Here is a tiny trained network, its code and every weight. The questions are about switching its units off for an input and a class, where a switched-off unit gives its printed mean instead of its output.

import numpy as np


def w(rows, s, z=0):
    codes = np.array(rows[::2]) - 128.0
    scale = np.full(codes.shape[1], s)
    scale[-1] = z or s
    return codes * scale


def f(y):
    return np.maximum(y, 0)


def log_softmax(a):
    a = a - a.max(-1, keepdims=True)
    return a - np.log(np.exp(a).sum(-1, keepdims=True))


def net(x, mask):
    res = np.array(x, float).reshape(1, 7) / 4 @ E
    y = f(res @ A[0][:, :-1].T + A[0][:, -1])
    res = res + np.where(mask, y, B[0][:, -1]) @ B[0][:, :-1]
    return log_softmax(res[-1] @ U[:, :-1].T + U[:, -1])


A, B = {}, {}
E = w([
[160,202,195,191],'x0',
[202,73,157,109],'x1',
[146,104,168,110],'x2',
[103,99,73,254],'x3',
[160,112,95,183],'x4',
[12,113,103,134],'x5',
[94,50,178,137],'x6',
],0.0081)
A[0] = w([
[220,156,151,204,147],'N0',
[70,168,197,98,196],'N1',
[99,252,87,105,166],'N2',
[125,50,71,142,255],'N3',
[141,72,146,90,219],'N4',
[170,183,138,157,188],'N5',
[85,88,161,175,108],'N6',
[91,155,121,200,131],'N7',
[191,141,164,87,235],'N8',
],0.018,0.0026)
B[0] = w([
[198,2,175,164,247],'N0',
[58,52,184,136,211],'N1',
[87,60,79,200,238],'N2',
[68,187,81,150,233],'N3',
[149,185,95,70,211],'N4',
[137,101,111,140,209],'N5',
[83,206,94,131,190],'N6',
[74,99,158,92,203],'N7',
[148,87,117,31,240],'N8',
],0.023,0.011)
U = w([
[104,163,8,165,210],'0',
[56,164,227,172,77],'1',
[126,61,59,161,116],'2',
[44,164,117,83,241],'3',
[158,134,200,51,152],'4',
[156,189,112,179,2],'5',
],0.011,0.005)

Each question gives the input, the list of numbers given to net, and the class t.
The units are the neurons (one row each of A and B). Each row of codes is followed by its name. A weight is (code - 128) times the scale printed after its matrix; where a second scale follows, it is the last column's (A, B and U).
mask holds one flag per neuron, in row order. A switched-off neuron (its flag False) gives its mean, the last column of its row in B, instead of its output. The means were averaged over made-up inputs and are rounded, as every weight is.
A unit's drop is (log p(t) with every unit on - log p(t) with that unit switched off) / (log p(t) with every unit on - log p(t) with every unit switched off).
The circuit of an input: a set's keep is (log p(t) with only the set's units on - log p(t) with every unit switched off) / (log p(t) with every unit on - log p(t) with every unit switched off). Starting from all 9 units, units are removed one at a time, each time the one whose removal leaves the highest keep (on an exact tie, the one counted first), for as long as the keep stays at least 0.8.
units of the circuit, in order: the units of the circuit, biggest drop first
most important unit: the unit with the biggest drop
top k neurons: the k neurons with the biggest drops, biggest first
drop when u is switched off: that unit's drop, to one decimal
input [3,-7,0,-7,-4,0,-3], class 2: most important unit : N2
input [-6,2,-4,5,-3,-7,-4], class 0: top 3 neurons : (N3 N1 N2)
input [7,1,5,8,8,2,7], class 1: top 4 neurons : (N6 N7 N2 N8)
input [-2,5,-7,-1,-4,1,2], class 3: top 2 neurons : (N0 N2)
input [-8,-2,6,5,-2,8,-1], class 3: top 2 neurons : (N2 N7)
input [-7,-5,-1,-2,-3,2,-3], class 0: units of the circuit, in order : (N0 N2)
input [-6,4,-8,-5,2,-2,3], class 3: top 2 neurons : (N0 N2)
input [-8,5,-6,-5,7,-6,-8], class 4: units of the circuit, in order : (N8 N2)
input [6,0,-7,0,-5,7,0], class 1: units of the circuit, in order : (N1 N8)
input [-6,5,-3,-3,-1,-6,8], class 4: top 3 neurons : (N2 N8 N6)
input [0,4,-4,2,-3,3,0], class 3: top 3 neurons : (N2 N0 N5)
input [5,0,2,-3,4,6,5], class 3: top 2 neurons : (N0 N6)
input [-2,-8,-7,0,-1,4,7], class 3: top 2 neurons : (N0 N6)
input [-1,3,-1,0,0,7,2], class 3: top neuron : (N2)
input [-3,-1,2,3,7,1,-2], class 0: drop when N3 is switched off : 0.1
input [7,-8,-4,-4,-6,-2,-2], class 2: drop when N2 is switched off : 1.3
input [-2,-1,-7,-4,-8,6,-7], class 2: drop when N2 is switched off : 2.5
